Here is a tiny trained network, its code and every weight. The questions are about switching its units off for an input and a class, where a switched-off unit gives its printed mean instead of its output.

import numpy as np


def w(rows, s, z=0):
    codes = np.array(rows[::2]) - 128.0
    scale = np.full(codes.shape[1], s)
    scale[-1] = z or s
    return codes * scale


def f(y):
    return np.maximum(y, 0)


def log_softmax(a):
    a = a - a.max(-1, keepdims=True)
    return a - np.log(np.exp(a).sum(-1, keepdims=True))


def net(x, mask):
    res = np.array(x, float).reshape(1, 2) / 4 @ E
    y = f(res @ A[0][:, :-1].T + A[0][:, -1])
    res = res + np.where(mask, y, B[0][:, -1]) @ B[0][:, :-1]
    return log_softmax(res[-1] @ U[:, :-1].T + U[:, -1])


A, B = {}, {}
E = w([
[124,163,43,87,157,90,249,189,161,119],'x0',
[1,106,118,31,111,63,115,135,27,125],'x1',
],0.0056)
A[0] = w([
[123,125,110,113,128,117,188,137,130,128,62],'n0',
[133,129,169,146,120,136,7,119,107,124,108],'n1',
[130,125,147,139,121,131,55,120,118,125,59],'n2',
[125,125,142,140,124,134,88,119,124,126,58],'n3',
[132,139,107,121,130,127,211,138,143,126,48],'n4',
[129,125,125,126,127,132,128,130,123,127,254],'n5',
[126,123,130,122,125,128,134,125,127,128,246],'n6',
[79,126,123,110,130,123,122,133,103,127,86],'n7',
[160,131,129,138,126,137,135,129,143,131,60],'n8',
[64,125,117,90,126,122,122,128,95,122,98],'n9',
[90,125,125,110,131,119,124,125,106,130,67],'n10',
[128,115,126,123,132,129,126,133,132,131,251],'n11',
[235,134,125,180,135,149,141,122,182,125,80],'n12',
[61,133,120,90,126,117,124,126,90,129,101],'n13',
[81,128,121,114,129,119,126,129,104,126,131],'n14',
[121,134,133,132,131,129,132,127,127,123,239],'n15',
[132,125,152,133,130,130,77,126,115,129,60],'n16',
[129,119,122,121,115,140,140,119,128,128,122],'n17',
[120,138,98,104,128,113,241,149,133,121,103],'n18',
[106,124,133,122,130,123,126,134,121,132,92],'n19',
],0.015,0.0049)
B[0] = w([
[77,68,132,111,149,160,125,91,143,177,162],'n0',
[53,78,69,86,148,165,151,86,136,240,226],'n1',
[69,61,120,108,165,151,134,102,150,164,172],'n2',
[89,75,128,110,153,148,120,121,149,142,150],'n3',
[63,37,129,87,149,170,111,80,141,192,174],'n4',
[167,253,57,125,48,82,146,112,54,217,194],'n5',
[172,239,63,127,58,95,134,115,73,203,189],'n6',
[177,91,175,140,116,141,125,144,158,125,163],'n7',
[149,82,163,127,105,143,133,136,136,108,149],'n8',
[195,89,198,145,94,138,126,152,154,145,185],'n9',
[157,86,176,136,119,146,123,146,166,124,153],'n10',
[166,239,63,123,57,93,139,115,58,193,192],'n11',
[231,60,237,131,44,134,128,163,149,178,255],'n12',
[201,90,198,147,92,147,136,156,159,135,189],'n13',
[187,113,162,145,98,127,127,133,147,138,170],'n14',
[161,220,77,120,69,89,134,107,84,186,186],'n15',
[80,73,123,114,151,154,127,112,146,150,157],'n16',
[127,122,123,122,118,138,134,132,120,120,129],'n17',
[43,70,84,103,152,175,115,73,131,227,215],'n18',
[140,111,151,136,121,135,124,133,148,126,139],'n19',
],0.017,0.0093)
U = w([
[179,112,220,141,96,128,131,160,145,125,108],'0',
[66,92,79,97,160,161,129,90,130,155,110],'1',
[139,247,93,135,114,75,135,135,87,124,253],'2',
[116,126,138,129,163,124,120,139,136,102,89],'3',
[113,129,136,132,141,127,131,142,124,93,91],'4',
[112,123,143,129,148,129,121,145,139,99,86],'5',
[118,128,138,129,162,125,125,133,132,108,88],'6',
],0.013,0.0023)

Each question gives the input, the list of numbers given to net, and the class t.
The units are the neurons (one row each of A and B). Each row of codes is followed by its name. A weight is (code - 128) times the scale printed after its matrix; where a second scale follows, it is the last column's (A, B and U).
mask holds one flag per neuron, in row order. A switched-off neuron (its flag False) gives its mean, the last column of its row in B, instead of its output. The means were averaged over made-up inputs and are rounded, as every weight is.
A unit's drop is (log p(t) with every unit on - log p(t) with that unit switched off) / (log p(t) with every unit on - log p(t) with every unit switched off).
The circuit of an input: a set's keep is (log p(t) with only the set's units on - log p(t) with every unit switched off) / (log p(t) with every unit on - log p(t) with every unit switched off). Starting from the 12 units with the biggest drops (on a tie, the unit counted first), units are removed one at a time, each time the one whose removal leaves the highest keep (on an exact tie, the one counted first), for as long as the keep stays at least 0.8.
circuit, biggest first: the units of the circuit, biggest drop first
unit that matters most: the unit with the biggest drop
top k neurons: the k neurons with the biggest drops, biggest first
drop when u is switched off: that unit's drop, to one decimal
input [-8,-6], class 1: unit that matters most	n1
input [-4,-3], class 1: top 2 neurons	(n1, n13)
input [3,3], class 2: circuit, biggest first	(n12, n1)
input [3,2], class 2: circuit, biggest first	(n1, n12)
input [-5,6], class 0: top 2 neurons	(n13, n9)
input [5,5], class 0: top 4 neurons	(n13, n1, n9, n14)
input [4,-3], class 1: top 2 neurons	(n18, n4)
input [8,-7], class 1: top 2 neurons	(n18, n4)
input [-8,-7], class 1: top 2 neurons	(n1, n2)
input [3,-3], class 2: top 3 neurons	(n1, n13, n9)
input [-2,2], class 2: drop when n12 is switched off	0.2
input [-1,-3], class 2: drop when n13 is switched off	0.1
input [6,-4], class 1: drop when n18 is switched off	1.0
input [-8,-5], class 1: circuit, biggest first	(n1)
